[[ 10  -9  56  22]
 [  3  -2  12   5]
 [  7  -7  47  19]
 [ 11 -10  71  28]
 [ 10 -10  69  26]]
=>
[[10 -9]
 [ 3 -2]]

[[ 27 -22  20   9   3]
 [-27   7   4  -5 -28]
 [-45 -11   1  19   2]
 [ 70 -19  -3 -11   8]
 [-31   3  14  -9   6]]
=>
[[ 27 -22]
 [-27   7]]

[[ -8 -64  -9  43 -22]
 [ 31 -21  25 -69 -13]
 [ 43 -34 -90  17  41]]
=>
[[ -8 -64]
 [ 31 -21]]

[[ 94 -21  22  75  41]
 [-10 -13 -18  42  14]]
=>
[[ 94 -21]
 [-10 -13]]

[[ -1 -29 -43  42]
 [-31  16 -33  96]
 [-13  -7 -46  16]
 [ 58 -51 -42 -39]
 [-12  16  37  45]]
=>
[[ -1 -29]
 [-31  16]]

[[ -7  -4  25]
 [-28   3  81]]
=>
[[ -7  -4]
 [-28   3]]
---
[[ 13  24  -9 -12 -31 -13 -15  12 -36  13   0 -71]
 [ -7   6  -9   9  -7 -13 -20  20  12 -15 -21  10]]
=>
[[-71  13  24  -9 -12 -31 -13 -15  12 -36  13   0]
 [ 10  -7   6  -9   9  -7 -13 -20  20  12 -15 -21]]

[[  9   6  -6   3 -12]
 [-28  67   6  13   5]
 [  2   3 -68  34   4]
 [ 88  80   0  -5   8]
 [ -5 -28  -7 -37 -17]
 [  7 -25  -3  11   1]
 [ -7 -39  28  -3  -2]
 [-95  50   6 -17   1]]
=>
[[-12   9   6  -6   3]
 [  5 -28  67   6  13]
 [  4   2   3 -68  34]
 [  8  88  80   0  -5]
 [-17  -5 -28  -7 -37]
 [  1   7 -25  -3  11]
 [ -2  -7 -39  28  -3]
 [  1 -95  50   6 -17]]

[[-26 -32  16  27  36 -40]
 [-23 -36  14  38  14 -44]
 [-33  -8  18  71 -11 -21]
 [-29 -28  10 -57 -15  52]
 [-18   7 -29 -38 -17  38]]
=>
[[-40 -26 -32  16  27  36]
 [-44 -23 -36  14  38  14]
 [-21 -33  -8  18  71 -11]
 [ 52 -29 -28  10 -57 -15]
 [ 38 -18   7 -29 -38 -17]]

[[ 10 -36  -6  31 -16]
 [ -5 -36  -3  33 -17]
 [ 29 -30 -11  25 -13]
 [ 44   2 -46  45  34]
 [-58   7  13 -10  44]
 [ 21 -33  -8  28 -15]
 [-11  11 -34  23  71]]
=>
[[-16  10 -36  -6  31]
 [-17  -5 -36  -3  33]
 [-13  29 -30 -11  25]
 [ 34  44   2 -46  45]
 [ 44 -58   7  13 -10]
 [-15  21 -33  -8  28]
 [ 71 -11  11 -34  23]]

[[-13   5  33  38 -69  -1  -7]
 [-16   4  58  63  43  -3   0]
 [ 14  -4 -22 -13 -62   3   1]
 [  0 -14  70  39  18   0  49]
 [ 14 -26  54 -32 -25 -11  -2]
 [ 13   8  31  76 -30   3 -56]
 [  0  -3  67 -56  34  -1 -19]
 [-10   9 -16 -22 -55   0 -11]
 [-16   6  48 -72  32   2  -8]]
=>
[[ -7 -13   5  33  38 -69  -1]
 [  0 -16   4  58  63  43  -3]
 [  1  14  -4 -22 -13 -62   3]
 [ 49   0 -14  70  39  18   0]
 [ -2  14 -26  54 -32 -25 -11]
 [-56  13   8  31  76 -30   3]
 [-19   0  -3  67 -56  34  -1]
 [-11 -10   9 -16 -22 -55   0]
 [ -8 -16   6  48 -72  32   2]]

[[-10  -3  -8 -84 -48 -12  -6  73 -11  40 -11  67 -96 -26]
 [-57  -6 -65 -34  -5 -67 -60  32 -63  24 -12 -11 -45 -30]]
=>
[[-26 -10  -3  -8 -84 -48 -12  -6  73 -11  40 -11  67 -96]
 [-30 -57  -6 -65 -34  -5 -67 -60  32 -63  24 -12 -11 -45]]

[[ 68  22  33]
 [ 31  -1   5]
 [ 30 -57  87]
 [-16   9  10]
 [ 94   3  91]
 [-21 -20  48]
 [-66  16  32]]
=>
[[ 33  68  22]
 [  5  31  -1]
 [ 87  30 -57]
 [ 10 -16   9]
 [ 91  94   3]
 [ 48 -21 -20]
 [ 32 -66  16]]
---
[[ -5  -1  -2   2  -3]
 [ 68 -12 -57  59  61]
 [ -5 -42   9  -1  -3]
 [ -1   0   1  -1  -1]]
=>
[[ -5  -1]
 [ 68 -12]
 [ -5 -42]]

[[-13 -26]
 [ -9 -20]
 [ -7  77]
 [-11  65]]
=>
[[-13 -26]
 [ -9 -20]
 [ -7  77]]

[[ 34 -42  28]
 [-41 -74  36]
 [ 56  14  -3]
 [-36  -1  83]
 [ 59  43  -7]]
=>
[[ 34 -42]
 [-41 -74]
 [ 56  14]]

[[ 14  68  53  57]
 [-53  18  -2   2]
 [-24   4 -10  35]]
=>
[[ 14  68]
 [-53  18]
 [-24   4]]

[[-21 -20   5]
 [-78  50  54]
 [ -1   0  -1]
 [  0   0  -1]]
=>
[[-21 -20]
 [-78  50]
 [ -1   0]]

[[-13  44 -82]
 [ 10  37 -51]
 [ 32   6   2]
 [-13  38   4]]
=>
[[-13  44]
 [ 10  37]
 [ 32   6]]

[[-52  48]
 [ 57   4]
 [ 81  75]
 [-24 -17]
 [-26 -49]]
=>
[[-52  48]
 [ 57   4]
 [ 81  75]]
